In the rows, zero is written as 128.
Here are made-up objects, facts about them, and rows of numbers that follow some of those facts. Name the object behind each unnamed row.

Some facts about the objects:
naklevon: uses; niken: points at; pamen: refers to
J694	naklevon	J389; J447	naklevon	J864; J430	naklevon	J239; J798	naklevon	J834; J389	naklevon	J132; J999	naklevon	J916
J299	naklevon	J276; J77	naklevon	J802; J176	naklevon	J884; J838	naklevon	J698; J73	naklevon	J913; J960	naklevon	J740
J270	naklevon	J281; J826	naklevon	J968; J400	naklevon	J810; J834	naklevon	J816; J250	naklevon	J401; J680	naklevon	J970
J556	naklevon	J821; J280	naklevon	J77; J42	naklevon	J612; J970	naklevon	J889; J330	naklevon	J567; J100	naklevon	J430
J981	naklevon	J460; J132	naklevon	J222; J567	naklevon	J969; J612	naklevon	J196; J34	naklevon	J197; J74	naklevon	J872
J685	naklevon	J615; J260	naklevon	J310; J296	naklevon	J960; J859	naklevon	J292; J292	naklevon	J176; J511	naklevon	J38
J310	naklevon	J100; J821	naklevon	J395; J848	naklevon	J680; J26	naklevon	J260; J751	naklevon	J665; J558	naklevon	J73
J277	naklevon	J798; J946	naklevon	J400; J150	naklevon	J685; J997	naklevon	J809; J23	naklevon	J996; J852	naklevon	J674
J346	naklevon	J751; J968	naklevon	J42; J989	naklevon	J702; J928	naklevon	J838; J160	naklevon	J713; J740	naklevon	J511
J889	naklevon	J160; J674	naklevon	J826; J884	naklevon	J179; J196	naklevon	J538; J484	naklevon	J848; J788	naklevon	J900
J702	naklevon	J330; J320	naklevon	J563; J872	naklevon	J34; J460	naklevon	J320; J913	naklevon	J534; J8	naklevon	J989
J38	naklevon	J891; J809	naklevon	J484; J816	naklevon	J150; J969	naklevon	J997; J534	naklevon	J346; J197	naklevon	J634
J276	naklevon	J277; J713	naklevon	J556; J111	naklevon	J999; J734	naklevon	J74; J222	naklevon	J558; J401	naklevon	J928
J916	naklevon	J756; J665	naklevon	J111; J908	naklevon	J852; J395	naklevon	J447; J341	niken	J975; J341	niken	J231
J666	niken	J373; J666	niken	J2; J419	niken	J239; J419	niken	J420; J419	niken	J330; J419	niken	J954
J861	niken	J631; J861	niken	J198; J999	niken	J511; J803	niken	J876; J803	niken	J231; J299	niken	J737
J299	niken	J137; J77	niken	J402; J176	niken	J419; J176	niken	J74; J732	niken	J868; J891	niken	J680
J704	niken	J997; J704	niken	J798; J10	niken	J239; J10	niken	J389; J865	niken	J997; J865	niken	J734
J183	niken	J179; J183	niken	J215; J953	niken	J277; J953	niken	J281; J420	niken	J179; J826	niken	J868
J400	niken	J872; J737	niken	J734; J737	niken	J954; J876	niken	J997; J876	niken	J136; J834	niken	J277
J616	niken	J260; J616	niken	J183; J616	niken	J872; J616	niken	J239; J616	niken	J215; J616	niken	J601
J680	niken	J734; J589	niken	J997; J402	niken	J215; J595	niken	J997; J595	niken	J260; J958	niken	J119
J958	niken	J631; J958	niken	J852; J280	niken	J260; J280	niken	J137; J239	niken	J997; J198	niken	J26
J198	niken	J183; J100	niken	J981; J100	niken	J400; J981	niken	J179; J981	niken	J558; J634	niken	J179
J996	niken	J239; J996	niken	J693; J538	niken	J872; J538	niken	J136; J538	niken	J889; J215	niken	J330
J918	niken	J281; J954	niken	J215; J804	niken	J215; J804	niken	J264; J296	niken	J997; J511	niken	J997
J770	niken	J954; J310	niken	J87; J310	niken	J634; J310	niken	J281; J617	niken	J872; J707	niken	J277
J707	niken	J419; J707	niken	J616; J802	niken	J420; J802	niken	J296; J821	niken	J997; J821	niken	J803
J821	niken	J864; J821	niken	J179; J627	niken	J778; J627	niken	J694; J558	niken	J997; J558	niken	J137
J864	niken	J215; J277	niken	J231; J313	niken	J811; J313	niken	J756; J313	niken	J511; J23	niken	J997
J23	niken	J330; J23	niken	J954; J852	niken	J975; J852	niken	J239; J811	niken	J997; J137	niken	J997
J137	niken	J864; J137	niken	J617; J889	niken	J872; J889	niken	J601; J179	niken	J997; J484	niken	J277
J702	niken	J330; J872	niken	J239; J136	niken	J864; J136	niken	J23; J373	niken	J231; J913	niken	J330
J913	niken	J198; J231	niken	J997; J231	niken	J179; J231	niken	J239; J601	niken	J975; J87	niken	J740
J197	niken	J136; J197	niken	J420; J438	niken	J834; J563	niken	J260; J563	niken	J420; J734	niken	J997
J222	niken	J997; J222	niken	J680; J258	niken	J852; J904	niken	J132; J904	niken	J198; J665	niken	J420
J868	niken	J341; J19	pamen	J26; J19	pamen	J452; J861	pamen	J45; J861	pamen	J918; J810	pamen	J734
J389	pamen	J868; J999	pamen	J430; J299	pamen	J826; J77	pamen	J258; J97	pamen	J811; J865	pamen	J662
J183	pamen	J292; J183	pamen	J556; J569	pamen	J810; J813	pamen	J302; J737	pamen	J649; J250	pamen	J852
J616	pamen	J891; J616	pamen	J847; J756	pamen	J158; J72	pamen	J981; J615	pamen	J280; J649	pamen	J881
J769	pamen	J698; J769	pamen	J904; J769	pamen	J889; J881	pamen	J649; J881	pamen	J882; J209	pamen	J19
J631	pamen	J150; J239	pamen	J522; J239	pamen	J270; J42	pamen	J111; J970	pamen	J74; J774	pamen	J231
J330	pamen	J852; J330	pamen	J904; J158	pamen	J756; J567	pamen	J589; J567	pamen	J743; J538	pamen	J884
J847	pamen	J616; J954	pamen	J559; J954	pamen	J401; J34	pamen	J685; J302	pamen	J813; J74	pamen	J838
J74	pamen	J364; J685	pamen	J90; J669	pamen	J798; J292	pamen	J832; J292	pamen	J809; J617	pamen	J798
J707	pamen	J737; J659	pamen	J975; J90	pamen	J685; J314	pamen	J952; J778	pamen	J953; J946	pamen	J804
J150	pamen	J659; J997	pamen	J775; J852	pamen	J904; J811	pamen	J97; J968	pamen	J832; J2	pamen	J158
J2	pamen	J756; J452	pamen	J864; J559	pamen	J401; J559	pamen	J666; J559	pamen	J954; J889	pamen	J769
J674	pamen	J774; J884	pamen	J538; J179	pamen	J534; J484	pamen	J81; J484	pamen	J51; J320	pamen	J816
J373	pamen	J957; J832	pamen	J183; J913	pamen	J23; J816	pamen	J320; J816	pamen	J953; J816	pamen	J137
J601	pamen	J674; J969	pamen	J569; J588	pamen	J872; J588	pamen	J264; J534	pamen	J649; J276	pamen	J26
J713	pamen	J778; J713	pamen	J953; J111	pamen	J341; J222	pamen	J893; J258	pamen	J77; J904	pamen	J889
J904	pamen	J330; J51	pamen	J484; J264	pamen	J872; J916	pamen	J314; J908	pamen	J694

Named rows:
J707: [120 104 111 137  85 113  95 134 116 125 140 128 121 121 161 125 134 106
 121 129 118 125 150 138 146 143 142 139 101 131 129 144 146 138 118 111
 123 134 137 124 148]
J511: [138 137  99 157 121 104 108 139 122 124 142 143 162 110 108 102  98 131
 172 147 143 114 112 161  81 117 111 150 167 148 133 130 131  84 137 133
 119 107 123  97 147]
J946: [126 120 138 115 115 146 132 128 142 137 124 136 125 126 150 109 138 136
 107 105 134 127 110 126 137 124 133 118 109 130 131 139 134 149 132 117
 114 133 145 157 141]
J74: [124 122 132 117 122 146 134 127 136 125 116 131 125 145 143 126 135 131
 102 107 139 128 120 122 140 139 133 116 110 126 122 147 145 160 129 113
 114 139 140 144 139]
J852: [ 87  91 149 158  69 164 124 150 103 155 156 207  49 103  96 153 158  77
 144  92 102 153 133 169 180 183 116 119 113 162 146 162 182 141 124 153
  98 148 170  55  99]
J743: [131 144 136 115 154 131 145 126 131 127 125 124 132 128 121 140 130 141
 128 134 131 134 123 121 120 116 124 127 132 127 135 114 112 124 139 135
 137 124 119 134 111]
J798: [135 143 134 117 154 133 146 127 132 126 124 125 135 127 122 135 127 142
 128 132 133 133 120 122 120 116 125 127 132 128 135 117 112 126 139 134
 135 124 119 137 113]
J44: [130 145 135 116 154 131 146 125 131 127 124 125 132 128 122 140 129 141
 128 134 131 134 123 121 120 116 123 126 132 127 134 114 113 123 138 137
 138 125 118 135 110]
J953: [139 126 116 140 126 106 113 135  98 122 148 109 141 129 127 117 112 123
 140 139 117 137 151 150 126 137 142 135 121 130 135 102 102 107 116 144
 133 131 117 125 112]
J832: [123 119 134 116 115 146 124 126 133 126 116 131 131 152 145 118 136 137
 103 101 144 136 113 118 137 141 139 118 113 123 113 144 140 157 125 110
 113 135 141 155 150]
J280: [148 116 122 144 124 119 130 137 125 133 137 116 135 104 122 114 108 119
 152 138 112 118 139 146 135 116 128 134 142 131 144 113 109 109 122 137
 135 123 125 120 114]
J137: [142 125 105 157 125 111 121 137 123 120 135 126 149 115 108 116  96 121
 166 145 135 117 130 155 109 124 116 142 167 135 132 127 128 103 128 127
 130 114 121  94 131]
J90: [135 112 135 118 111 153 120 131 124 122 108 118 147 170 137 112 124 142
 103  88 151 148 105 118 137 144 152 117 122 115 109 137 127 161 121 107
 114 132 140 167 151]
J160: [143 149 136 116 151 128 151 119 131 128 136 137 150 119 122 136 125 141
 126 138 119 143 105 117 125 121 125 138 123 126 128 111 119 129 136 138
 145 129 116 125 108]
J38: [123 148 140 114 149 126 135 123 129 134 134 131 130 121 122 133 141 147
 131 134 131 141 114 114 113 110 125 131 133 129 131 105 106 112 138 137
 140 118 117 143 119]
J969: [101 120 137 114 113 139 127 129 129 140 110 120 120 145 142 124 146 131
  99 105 154 122 126 113 130 134 133 115 126 136 126 138 140 151 131 119
 111 133 132 157 153]
J419: [137 112 124 151 122 112 120 129 122 132 137 109 121 113 114 127 116 109
 152 144 107 125 148 129 141 120 128 135 154 115 130 109 114 110 110 130
 150 120 119 106 117]
J804: [133 125 122 155 132 106 118 124 126 131 139 107 118 121 117 114 116 113
 137 142 112 131 144 130 137 113 124 131 157 109 140 107 113 123 110 125
 151 121 118 101 118]

Which object is each row?
No name comes twice in this set of rows, the named rows included.
[120 132 140 116 153 140 138 145 137 135 103 104  96 123 124 127 139 146
 136 120 147 117 150 137 114  91 123 105 142 134 162 116  91 108 147 133
 122 112 129 168 113] : J8
[131 125 118 166 133 100 113 119 131 135 140 101 106 123 117 106 117 107
 130 143 110 135 145 125 143 105 120 130 169  97 147 104 113 135 102 114
 160 121 118  90 118] : J402
[108 155 142 112 146 116 118 117 116 136 147 139 126 124 124 135 156 152
 129 137 132 154 111 104 100 113 129 136 131 129 120  97  99  98 134 139
 144 114 112 147 131] : J281
[140 125 123 141 127 113 119 131 114 129 137 112 132 119 118 127 115 116
 147 144 107 125 145 136 127 126 132 135 132 126 134 112 112 104 118 146
 138 126 121 116 116] : J310
[131 137 135 112 149 133 147 129 122 125 130 128 135 124 125 144 131 142
 134 132 132 138 128 124 127 124 129 128 125 134 130 110 109 119 140 137
 136 126 116 141 106] : J975
[154 130 102 156 118 110 117 143 133 132 136 138 164  96 111  90  91 130
 172 142 134 105 108 169  86 108 113 146 163 148 146 133 127  85 138 137
 116 109 132 107 143] : J296
[114 117 114 141  95 103  99 145 134 129 130 151 141 148 141  95 107 116
 152 134 133 107 111 167 128 156 124 136 142 137 126 152 163 126 118 104
 100 123 136 123 155] : J222
[135 136 113 145 125  96 115 144 134 128 126 136 152 133 110 111  94 121
 177 157 125 103 116 161 103 132 115 144 165 138 139 132 138  92 127 132
 120 112 118 107 130] : J558
[153 120 123 150 121 129 119 122 116 130 132 102 130 105 104 137 123 110
 138 137 103 122 150 116 111 111 134 135 129 120 124 119 108  96 117 161
 145 127 130 111 129] : J665
[122  64 134 136  80 147 126 139 122 130 136 139 120 105 136 139 129 110
 158 111 126 121 141 125 177 155 136 134 144 134  91 140 146 128 113 100
 127 122 137 131 148] : J617
[137 125 117 134 122 105 113 138  87 120 155 116 142 119 131 125 115 120
 145 146 110 133 159 159 124 146 144 138 105 142 135 103 102  93 121 157
 128 135 117 126 108] : J341
[144 135 101 154 128 110 120 139 126 120 131 133 159 117 104 114  92 125
 167 147 138 109 122 161  91 124 112 144 162 143 134 136 135  98 136 134
 120 115 124  92 135] : J589
[141 132 116 138 124 104 111 134  99 122 146 115 141 124 124 123 112 119
 144 148 110 127 152 155 114 137 138 137 113 138 138 110 108  95 122 158
 127 133 120 119 113] : J803

The same objects again, as new rows of numbers:
Named rows:
J260: [116 154 103 136 119 111 127 112 117 103 145 125 143 132 126 125 130 127
 135 124 186 121 150 133 136 125 120  99 136 117 124 125 160 138 130 126
  89]
J296: [131 148 109 134 123 113 123 118 108 101 129 138 141 125 121 123 128 129
 130 133 176 122 131 137 113 146 123 131 139 113 123 125 148 140 137 130
 115]
J452: [118 106 147 130 122 144 137 147 144 156 128 119 109 121 135 130 126 128
 108 128  69 136 106 132 139 107 131 132 120 145 132 129 106 111 113 124
 147]
J803: [149 140 104 129 124 119 115 118 107 106 115 128 135 134 127 115 136 125
 129 134 170 123 135 122  96 147 123 123 135 111 136 134 152 141 136 130
 114]
J511: [127 151 112 135 126 112 123 125 107  94 139 133 144 122 125 120 127 128
 130 128 173 121 122 144 124 146 123 125 142 114 127 124 150 142 139 135
 114]
J893: [145 144 128 124 147 129 114 124 120 119 124 115 138 131 133 130 128 126
 143 124 142 124 145 122 144 144 129 109 143 121 134 133 129 138 140 129
 128]
J179: [109 108 110 129  88 134 144 137 138 138 128 127  98 136 134 112 131 127
  96 140 124 126 111 116 120  74 117 144 118 133 127 135 140 124 117 116
 117]
J401: [129 147 129 121 152 121 124 120 123 116 134 136 145 127 124 131 123 129
 148 119 148 125 143 133 149 144 132 116 141 124 128 123 126 136 136 133
 121]
J197: [135 144 113 132 131 117 122 114 112 112 116 149 139 127 116 131 129 132
 135 136 177 126 135 128  99 154 126 145 128 113 119 124 140 138 141 125
 126]
J2: [139 106 153 163 107 127 138 151 132 107 134  75 133 150 105 103 131 108
 134 133 110 122 106 164 108 128 127 196 118 152 153  98 155 111 113 119
 133]
J826: [138 123  94 113 156 111 133 121 108 102 127 146 136 128 131 113 133 127
 145 101 186 126 151 151 112 159 135 117 119 124 127 119 125 132 140 130
  62]
J904: [119  57 195 123  56 135 126 120 177 141 157 104 139 108 160 160 116 134
 139 179  33 150 143 116  60 144 121 108  94 136  71 169 143  97 124 176
 135]
J848: [136 154 126 121 138 119 126 113 123 113 142 140 155 126 124 129 123 127
 154 129 131 126 157 126 155 148 132 123 141 116 138 120 118 139 138 142
 136]
J333: [145 144 129 123 147 129 114 126 121 117 125 114 138 131 133 129 128 126
 144 126 141 123 147 122 143 145 129 108 143 121 134 132 130 139 141 129
 128]
J281: [150 138 110 114 122 123 122 103 121 116 112 124 141 148 128 105 126 124
 144 132 169 118 199 112 138 121 123 100 158 127 142 140 155 136 124 132
  75]
J918: [160 132 114 112 136 127 118 108 116 120  95 141 139 144 122 110 127 127
 144 137 158 122 183 111 113 145 129 136 151 124 138 137 141 137 131 131
 105]
J402: [140 148 113 135 129 127 115 112 122 124 120 117 131 135 128 140 133 128
 138 135 163 126 157 113 120 139 123 104 128 115 124 132 143 136 140 114
 124]
J522: [146 143 128 123 149 129 114 125 120 118 127 114 138 131 133 130 128 126
 144 125 140 123 145 122 143 144 129 105 142 121 135 132 130 137 141 129
 127]

Name these rows:
No name comes twice in this set of rows, the named rows included.
[128 105 129 142 100 137 134 148 127 139 119 133 105 115 129 124 130 129
  90 146  90 136  77 138  88 125 124 165 114 129 127 129 122 117 122 124
 160] : J865
[124  99 124 129 103 132 140 138 134 141 123 131 110 130 131 111 134 126
 102 128  99 133 106 129 107 104 126 143 114 139 137 134 129 115 108 133
 120] : J373
[109 111 131 141 103 142 139 134 150 163 130 116 104 126 132 139 130 130
 102 135  90 138 122 124 130  95 124 118 110 141 123 128 121 106 108 110
 136] : J264
[114  96 125 137 118 135 140 142 141 160 125 133 103 127 129 126 141 128
 100 113  91 141  91 126 102 102 131 129  90 140 138 126 112 109 103 124
 129] : J258
[124  96 116 122 104 140 140 132 139 153 100 149  94 137 123 121 135 130
 102 144 117 133 106 106  89 100 126 185 103 134 122 133 117 123 124 113
 146] : J707
[106 107 114 140  93 128 142 135 140 141 140 115 108 131 134 118 138 124
 100 121 113 133 109 127 116  86 120 109 106 136 134 132 141 115 103 124
 102] : J239
[113 150 119 141 132 120 124  99 125 127 129 143 151 131 121 136 130 132
 150 141 174 129 144 122 122 155 130 128 124 108 123 122 131 134 143 118
 119] : J702
[143 147 106 138 123 121 114 122 107 108 123 121 132 127 129 125 133 126
 125 136 165 124 129 126 104 146 120 112 136 108 130 132 150 140 137 124
 125] : J137
[134 142 111 129 136 115 124 118 110 107 120 150 141 128 116 126 131 130
 137 128 174 125 129 131 103 155 128 143 128 115 123 123 140 139 140 131
 120] : J100
[ 96 112 132 136 106 131 150 130 147 152 136 136 115 125 123 132 126 132
 107 126 105 136 120 136 131  96 127 137 110 145 119 121 122 109 106 120
 118] : J74
[115 149 102 134 125 109 129 115 118 107 143 130 142 134 124 125 134 127
 137 113 189 123 142 130 128 126 123  98 126 117 129 123 155 138 129 128
  89] : J872
[ 98 114 149 135 132 139 146 146 152 151 138 129 121 121 122 129 122 133
 112 121  85 136  92 131 143 106 133 159 119 153 122 123 114 113 118 129
 149] : J276
[115 108 142 134 131 149 139 144 144 179 122 129 102 113 135 133 128 133
  93 117  47 144 112 135 146 105 135 102 119 150 139 129  91  99  94 121
 142] : J90

Now the same objects, written a new way:
Some rows with their names:
J250: [103 144 126 125  47 151  98 134 165 176 126 150 142 104 117  89 145  85
  86 153 108 130 112 134 148 169 113 156 135  93 169 145 108]
J258: [101 130 107 175  79 146 110 153 139 204 163 154 159 135 112 132 129  85
 127  94 136 132 118 170 149 154 142 142 132  99 127 143 107]
J500: [138 125 127 136  84 139  81 149 127 176 158 120 160 125 136 113 130  80
 115 123 137 132 106 141 159 172 118 146 136 107 128 141 105]
J769: [100 127 124 122  72 119  73 143 121 185 148 128 160 126 133  91 134  67
  93 134 143 133  89 134 150 166 129 139 137 110 136 141 113]
J788: [145 148 130 147  83 150 112 149 130 184 145 151 156 108 129  99 135  68
 120 144 121 120 109 132 157 173 115 151 140 108 136 141  98]
J197: [104 133 124 164  89 153  98 131 128 152 125 172 158 126 122 128 136  79
 133 132 118 107  84 148 144 161 177 125 140 102 155 150  96]
J276: [156 146 133 139  87 167  91 125 181 150 134 146 152  83 119 115 138  81
 122 135 127 126 140 142 159 170  91 153 139  90 159 149 100]
J73: [162 139 136 148  82 109 124 132 117 211 144 155 155 110 138 104 137  83
 113 148 120 115 116 141 154 168 144 162 147 113 135 137  92]
J563: [100 117 121 152  89 147  75 133 128 142 142 142 162 139 124 144 133  84
 128 106 131 118  82 154 144 160 172 131 134 103 145 152 103]
J996: [112 119 116 164  84 133  81 141 140 168 156 146 162 130 115 132 132  80
 127 104 141 118  98 164 145 151 164 130 141 102 152 151 108]
J302: [104 122 126 106  68 113  46 138 126 180 144 129 164 120 128  83 135  53
  84 140 134 129  93 123 147 160 149 143 150 110 152 143 117]
J775: [136 136 125 137 104 126  96 166  78 197 165 130 168 140 145 102 126  64
 124 128 150 126  84 136 157 181 141 125 137 120  96 133 101]
J868: [169 111 114 153 115 109  91 160 101 184 175 145 166 123 124  93 124  42
 132 127 150 117  97 146 145 153 152 120 142 122 134 121 109]
J10: [110 120 115 163  82 138  80 141 144 159 155 146 162 132 118 130 134  78
 128 108 139 117 101 164 145 153 163 132 139 102 152 148 107]
J42: [111 158 127 128  49 187 108 135 182 205 129 167 147 123  93 118 141  79
 115 138  72 134 133 133 166 180  65 138 117  99 133 162 118]
J176: [108 142 124 177  92 153  99 130 124 153 122 176 155 125 119 122 134  79
 136 135 118 112  89 143 147 158 171 152 149 100 153 160  94]
J832: [130 133 128 124  79 146  74 142 131 191 155 124 166 121 128 116 129  65
 110 114 130 129 109 130 160 168 119 146 135 110 126 142 107]
J847: [126 138 130 121  86 168  82 139 128 219 154 130 178 123 117 139 125  63
 120 100 122 131 117 125 167 167 107 160 128 112  89 142 102]

Rows to name:
No name comes twice in this set of rows, the named rows included.
[139  88 115  87  75 216 149 143 169 130 160 154 135  90 117  87 127  93
 116 133  85 126 125 130 127 165 145 170  63 104 159  81 100] : J997
[120 148 111 167  96 122 114 164 106 214 139 195 158 155  98  78 135  39
 135 160 111 112  82 143 153 175 151  78 145 121 135 148 117] : J826
[140 107 129 139  85 131 120 121 126 187 134 170 157 120 127 126 138  92
 127 138 119 101 100 153 136 162 187 134 129 116 148 128  93] : J558
[139 114 114 157 126 139 126 154  83 166 148 182 152 111 129  80 123  64
 147 141 123 115 100 143 138 152 180 106 128 124 134 121 101] : J872
[ 60 133 116 154  74 112  55 138 112 173 131 147 157 134 132 109 130  81
 105 114 133 131  83 144 146 155 187 160 159  94 155 168 111] : J904
[150 135 124 161 131 136  90 153  68 173 141 176 163 100 136  95 112  54
 158 128 112 111 107 123 152 148 170 152 148 118 125 148  91] : J26
[156 130 128 169  64 153 106 147 173 128 170 109 136 111 148 122 137 123
 117 120 135 146 124 169 158 171  90 167 127  92 152 144 107] : J72
[138 116 127 114  92 171 117 136 138 164 140 163 157 110 124 105 136  76
 127 141 120 109 103 139 139 173 149 100 113 117 146 119  99] : J511
[111 120 114 170  84 149  83 142 140 161 153 147 158 145 124 143 133  89
 139 102 135 120  94 171 148 161 168 128 136  99 146 155 106] : J538
[131 138 124 157  92 130 110 138 100 184 133 169 148 102 138 100 126  88
 126 133 104 125 117 134 150 153 161 173 149 110 138 149  98] : J132

